(in the rows, 100 means zero)
Facts:
k103 (π leven) (Ξ k596) (Δ k890)
k11 (π leven) (Ξ k777)
k113 (π lete) (Δ k496,k20) (χ k300,k607,k361)
k132 (π nurol) (Ξ k355) (Δ k363,k927)
k135 (π paklu) (Ξ k927)
k144 (π nurol) (Ξ k874) (χ k51)
k16 (π nurol) (Δ k859)
k169 (π paklu)
k170 (π lizor)
k175 (π paklu) (Δ k325,k464)
k176 (π paklu)
k18 (π lete) (Ξ k315) (χ k681,k922,k688,k11)
k182 (π lete)
k183 (π lete) (Ξ k361) (Δ k26,k855,k333)
k186 (π lizor)
k193 (π lizor) (Ξ k319)
k20 (π lete)
k200 (π leven) (Ξ k65) (Δ k693)
k211 (π zanivuk) (Ξ k193) (χ k586)
k217 (π lete) (Ξ k263) (Δ k952,k22,k941)
k22 (π lete) (Ξ k484) (χ k530)
k236 (π lete) (Ξ k581) (Δ k624)
k26 (π nurol) (Ξ k516)
k263 (π lete) (Ξ k333) (Δ k785,k69,k95)
k27 (π paklu) (Ξ k517) (Δ k300,k373,k436) (χ k515)
k270 (π leven) (Δ k473,k701,k355,k68,k364) (χ k60)
k275 (π nurol) (χ k914,k581)
k280 (π zanivuk) (Ξ k59)
k288 (π zanivuk)
k291 (π leven) (Ξ k626) (Δ k588,k176,k652,k369)
k294 (π zanivuk) (Δ k907,k59)
k300 (π leven) (Ξ k914)
k310 (π zanivuk) (Ξ k983)
k315 (π leven) (χ k643,k132)
k319 (π lizor)
k32 (π lizor) (Ξ k78)
k321 (π lizor) (Ξ k681) (Δ k169,k411,k315)
k325 (π lete) (Ξ k97) (χ k58)
k329 (π zanivuk) (Ξ k288)
k333 (π nurol)
k339 (π lete) (Δ k390,k688,k530,k60,k364)
k34 (π lete) (Ξ k843)
k350 (π lizor) (Ξ k514) (Δ k22,k409)
k355 (π zanivuk)
k359 (π paklu) (Δ k373,k855,k63)
k361 (π lizor) (Ξ k624)
k363 (π zanivuk) (Ξ k27) (χ k288,k59,k515,k60)
k364 (π lizor)
k369 (π leven) (Ξ k453)
k37 (π leven) (Ξ k442)
k373 (π nurol)
k380 (π zanivuk) (Ξ k18)
k383 (π lizor) (Ξ k898)
k390 (π zanivuk) (χ k37)
k409 (π paklu) (Ξ k535)
k411 (π nurol) (Ξ k270)
k42 (π zanivuk) (Δ k176,k777)
k429 (π leven) (Δ k927,k97)
k436 (π nurol)
k442 (π paklu) (Ξ k32) (Δ k51,k182,k369,k939,k333,k319)
k453 (π zanivuk) (Ξ k236)
k464 (π lete) (Ξ k176) (χ k851,k775,k20)
k468 (π lete) (Ξ k727) (Δ k310,k186,k315)
k473 (π leven)
k484 (π lizor) (χ k688,k515)
k490 (π lete) (Ξ k652)
k496 (π lete) (Ξ k664)
k50 (π lete) (Ξ k34) (Δ k496,k280,k586)
k500 (π paklu) (χ k217,k60)
k508 (π leven) (χ k288,k785,k183)
k51 (π zanivuk) (Ξ k436)
k514 (π zanivuk) (Ξ k701)
k515 (π leven) (Ξ k905) (Δ k383,k641)
k516 (π leven)
k517 (π lete) (Ξ k859) (Δ k557,k355,k89,k560) (χ k42)
k530 (π nurol) (Ξ k700)
k535 (π lizor) (Δ k211,k851,k693)
k552 (π paklu)
k555 (π nurol)
k557 (π lizor)
k559 (π lete) (χ k535,k571)
k560 (π lete) (Ξ k858)
k571 (π lete)
k58 (π nurol) (Ξ k496)
k581 (π zanivuk)
k586 (π leven)
k588 (π lete) (Ξ k217)
k59 (π zanivuk) (Ξ k586)
k596 (π lete)
k60 (π paklu) (Ξ k508)
k602 (π lizor)
k607 (π paklu) (Ξ k641)
k614 (π lete) (Ξ k748)
k624 (π leven) (Ξ k890) (χ k355,k135)
k626 (π lizor) (Ξ k113)
k63 (π zanivuk)
k641 (π leven)
k643 (π lizor)
k65 (π lizor) (Ξ k144) (χ k26,k383,k409)
k650 (π lizor) (Ξ k922)
k652 (π leven) (χ k496,k288)
k664 (π nurol)
k68 (π lete) (χ k236,k927,k626)
k681 (π paklu) (Ξ k643)
k688 (π leven)
k69 (π zanivuk) (Ξ k329)
k693 (π leven) (Ξ k183) (χ k103)
k700 (π lizor) (Ξ k552) (Δ k602,k927,k874,k490) (χ k614,k32)
k701 (π zanivuk) (Ξ k63)
k708 (π lete) (χ k614,k701,k58,k557)
k727 (π lizor) (Ξ k310)
k731 (π lete) (Ξ k560) (Δ k65,k855,k552,k176,k361)
k735 (π paklu) (Δ k952,k211,k927,k530,k63)
k74 (π paklu) (Δ k22,k170)
k748 (π lete) (Δ k473,k688)
k769 (π lizor) (Ξ k557)
k775 (π leven) (Δ k170)
k777 (π lete) (Ξ k68)
k78 (π zanivuk) (Ξ k8) (Δ k84)
k785 (π nurol) (Ξ k650)
k792 (π lizor) (Δ k473,k169,k607,k333)
k8 (π leven) (Ξ k169)
k84 (π lete) (Ξ k907)
k843 (π lizor) (Ξ k785) (Δ k552,k363,k560)
k849 (π lizor) (Ξ k321)
k851 (π lete) (Ξ k731)
k855 (π zanivuk) (Ξ k275)
k858 (π leven) (Ξ k16) (Δ k555,k907,k280,k516) (χ k555,k950,k855,k20)
k859 (π nurol) (Ξ k945)
k874 (π zanivuk) (Ξ k291)
k89 (π lizor) (Ξ k607)
k890 (π zanivuk)
k898 (π zanivuk) (Δ k89,k727) (χ k735)
k900 (π lete) (Ξ k380) (Δ k952,k945,k373)
k905 (π nurol) (χ k182,k552,k135)
k907 (π paklu) (Ξ k37)
k914 (π nurol) (Ξ k602)
k918 (π lizor) (Ξ k175) (Δ k8,k939)
k922 (π leven) (Ξ k530)
k926 (π lete) (Ξ k500)
k927 (π zanivuk) (Ξ k84)
k939 (π lizor) (Ξ k952) (χ k496,k701,k58,k20,k63)
k941 (π leven)
k945 (π zanivuk)
k95 (π zanivuk) (χ k785)
k950 (π leven) (Δ k602,k97,k607)
k952 (π lizor) (Ξ k926)
k97 (π lete)
k983 (π zanivuk) (Ξ k769)

Known rows:
k170: [125,  89, 111,  93, 111,  89, 109,  90, 119, 101,  98,  77, 112,  83,  83,
 109, 103, 123,  73, 104, 107, 113, 110, 100, 101,  89, 110,  87]
k74: [126,  94, 110,  97, 123, 105, 113,  92, 107, 103,  76,  90, 117,  99, 120,
  97, 102, 129,  97, 110, 105, 121,  98, 104, 102, 106, 127, 107]
k748: [124,  86, 113,  97, 105,  95,  93, 121, 102,  87,  84, 109, 105,  87, 109,
 102,  93, 103, 109,  90, 108, 111,  91, 111, 114, 121, 102, 101]
k135: [112,  90,  87, 101, 135, 140,  95,  91,  93, 103, 114,  89,  79,  94,  87,
 110,  94, 105,  92, 106, 113, 115, 100, 100,  68,  94, 147, 104]
k516: [119, 103,  92, 106, 137,  83, 111,  95, 131,  97, 109,  82, 110,  83,  70,
 101, 113,  96,  85,  94, 114, 100, 109,  72,  90,  90, 111,  99]
k175: [125,  96, 100, 110, 130,  98, 118,  91, 101, 109,  94,  98, 116,  92, 108,
  79,  99, 120, 101, 105, 105, 116, 100,  89,  83, 103, 122, 116]
k132: [100,  83, 107, 102, 101, 136,  83, 129,  97,  79,  84, 106,  75,  89, 103,
 104,  87, 122,  90,  98, 118, 118,  69, 116, 100, 108, 118,  98]
k643: [113,  88, 101, 105, 116, 114, 100, 101, 117,  98, 107,  79,  83,  97,  75,
  96,  85, 111,  93, 110, 105, 114,  82,  87,  80, 101, 125, 110]
k8: [125,  93, 105,  99, 108,  89, 101, 114,  89,  98, 118,  99,  92,  91,  82,
 109, 107,  79, 103,  80, 101,  78, 120,  82,  89,  90, 109,  95]
k339: [123,  85, 121, 103, 108, 108,  89, 117, 105,  82,  74, 110, 104,  85, 125,
 102,  96, 111, 106,  92, 108, 114,  86, 110, 120, 125, 106, 107]
k60: [114,  87, 105,  86, 108, 106, 102,  98, 108, 104,  89,  94,  91,  98,  90,
 123,  92, 138,  86, 111, 104,  88, 102, 118,  79,  94, 121,  83]
k380: [111,  99, 109, 109, 122, 102,  90,  95, 105,  96, 100,  82, 103,  75,  97,
 107, 108,  98, 100, 100, 112,  96, 107,  87, 103,  94,  99,  97]
k900: [113,  95, 121, 101, 115, 116,  88, 111, 101,  75,  69, 103, 104,  85, 123,
 109, 104, 118, 103,  95, 117, 110,  95, 105, 130, 110, 108,  97]
k176: [124,  80,  96,  81, 104,  77, 115, 102,  91, 121, 116, 108, 105,  87,  73,
 117,  93, 107,  98,  82,  96,  79, 110, 115,  65,  89, 110,  91]
k555: [107, 108,  81, 114, 120,  98, 102, 113, 124,  86, 114,  74, 100,  77,  63,
  80,  97, 106,  74, 120, 136, 101,  85,  89,  82,  86, 107,  91]
k369: [115,  81, 106,  92, 108,  87,  91, 108,  87, 105, 110, 112,  87,  81,  69,
 115, 105,  87, 104,  67,  99,  64, 115,  99,  80,  90,  96,  92]
k859: [105,  95,  99, 108, 117, 105,  97, 105,  99,  95, 107,  92, 110,  63,  76,
  92, 114, 103,  75, 102, 128,  98,  93,  97,  92,  85,  95,  82]
k849: [116,  97, 109, 107, 115, 105, 100,  89,  95,  99, 102,  88, 103,  88,  90,
  99, 105, 104,  94, 102, 112, 103, 110,  92,  96,  88, 105, 100]

Rows:
No name comes twice in this set of rows, the named rows included.
[120, 111,  93, 110, 108, 107, 100, 105, 100,  83, 116,  81, 101,  78,  93,
 108, 106,  81,  88, 106, 125,  91, 119,  90, 107,  76, 110,  73] : k84
[109,  79, 123, 116, 112, 128,  89,  92, 131, 131,  72,  86,  96,  81,  85,
 120, 104,  97,  84,  84, 102,  79, 132, 132, 111, 117,  95,  74] : k874
[115,  95, 108, 107, 117, 108,  88, 112,  83,  86,  88, 104,  94,  72, 108,
  90, 101,  93, 115,  89, 111,  99,  90,  88, 107, 113,  92, 107] : k468
[114,  92, 117, 100, 106, 109,  99, 109, 115,  86,  75,  86,  90, 107, 120,
  90,  87, 147, 100, 117, 102, 112,  83,  97, 108, 111, 115, 106] : k535
[134,  95, 107, 103, 129,  80, 109,  95, 111,  96,  97,  97, 123,  75,  93,
 105, 121,  90,  98,  76, 102, 109, 115,  83, 106, 103, 111, 106] : k508
[100,  80, 112,  89,  99, 107,  87, 103,  92, 107, 101,  86,  72, 101,  81,
 112,  90, 114, 103, 101, 102,  70,  95, 102,  76,  92,  96,  88] : k361
[116,  88, 121,  84, 106, 104,  96,  85, 115, 102,  90,  87, 106,  88,  85,
 140, 115, 128,  63, 103, 111,  98, 112, 122, 101,  80, 110,  73] : k952
[109, 103, 104, 119, 124, 111,  91, 105, 104,  81,  86,  93, 106,  70, 111,
  79, 108,  96, 105,  98, 119, 105,  95,  82, 104, 108, 100, 110] : k263
[106,  21, 111,  73, 161, 100, 133,  64,  76,  79, 103,  54, 156, 149, 102,
 131, 107,  82,  58,  55, 120,  76, 103,  85, 143, 107,  82,  47] : k693
[ 91,  99, 117, 112, 113,  99,  96,  69,  99,  81, 121, 106, 111,  93,  84,
 105, 108, 124,  86,  92, 133,  95, 114,  97, 102,  92, 108, 136] : k650
[104, 102,  94, 112, 123, 101,  91,  97, 129,  89, 107,  68,  87,  85,  72,
  99,  98, 106,  94, 114, 118,  92, 103,  76,  83,  87, 103,  96] : k59

Now the same nodes, written a new way:
Known rows:
k515: [137,  62,  78, 115, 117, 120, 143,  80, 108,  79,  74,  89, 130]
k945: [ 96, 107, 110, 107, 101, 104,  80, 105, 104, 102, 102,  97,  97]
k321: [114,  82,  87, 119, 106,  91, 122,  74,  95, 108, 105,  93, 119]
k700: [109,  74,  71, 126, 138, 127, 129, 127,  86, 131, 107,  50,  73]
k898: [ 96,  97,  97, 115, 106, 104, 116,  77,  86, 110, 110,  89, 131]
k708: [ 51, 126,  80, 111, 138, 136, 107, 143, 102, 110, 113, 124,  92]
k748: [100,  88, 104, 115,  98,  94, 123,  70,  91, 107, 101,  82, 138]
k27: [140,  80,  80, 115, 108, 118, 147, 104,  97, 104,  78,  88, 127]
k97: [ 85,  96, 118, 105, 110,  98,  75, 111, 100,  98,  90,  72,  91]
k535: [134,  73, 117, 115,  74,  80, 119,  71,  94, 116,  90,  79, 116]
k777: [ 87, 109, 110, 100, 106,  91,  85,  98,  98,  91,  97, 101,  98]
k291: [107,  96,  82, 104,  96, 110, 129,  66,  91, 104, 121,  96, 123]
k468: [105,  90,  86,  98, 107,  83, 129,  63,  92,  90,  99, 100, 126]
k383: [127,  94, 116,  82,  76,  67,  83, 103, 106,  94,  82, 105,  75]
k701: [ 95,  96, 106, 107,  87, 115, 120, 130, 113, 111,  93, 117,  74]
k693: [ 92, 117,  81,  77, 108, 105,  86,  96,  97,  90, 122, 110,  91]
k34: [108, 108,  93,  99, 103,  94,  96, 107, 115,  95,  90,  96,  78]
k16: [123,  92, 110, 107,  84,  96, 115,  80,  89, 109, 102,  89, 116]

Rows:
No name comes twice in this set of rows, the named rows included.
[ 97,  97, 112, 112, 114, 104,  68, 115,  96, 107,  95,  82,  85] : k602
[ 47, 124,  71,  87, 117, 130, 118, 129, 102, 116, 126, 126,  80] : k464
[ 82, 129,  77,  84,  83,  90, 121,  70, 100,  95, 118, 150, 117] : k22
[ 81,  75,  85, 107, 108, 130, 140,  98,  91, 120, 119,  77, 102] : k950
[122, 105,  88,  97,  90, 104,  90, 112, 110, 112, 103,  97,  62] : k650
[109,  69, 103,  99, 131, 106, 107,  85,  82, 100, 100,  28, 107] : k429
[ 82,  91, 115, 102,  75, 108, 128, 123, 118, 109,  83, 110,  86] : k20
[ 99, 115,  91, 107,  96,  91, 106,  79, 103, 102, 108, 142, 109] : k170
[101,  87, 105, 107,  86, 117, 131, 130, 118, 106,  76, 108,  91] : k496
[144,  75,  81, 116, 108,  96, 126,  85,  96, 113,  97,  64,  93] : k843
[160,  89,  94, 112,  94, 116, 114, 131, 116,  95,  69,  92,  69] : k785
[ 65, 113,  80,  98, 120, 119, 120, 137,  99, 104, 104, 120,  88] : k325
[ 70, 119,  65, 103, 135, 133, 119, 143,  93, 115, 120, 126,  76] : k939
[ 83,  97,  70, 133,  99, 117, 186,  63, 105, 111, 127, 156, 145] : k775

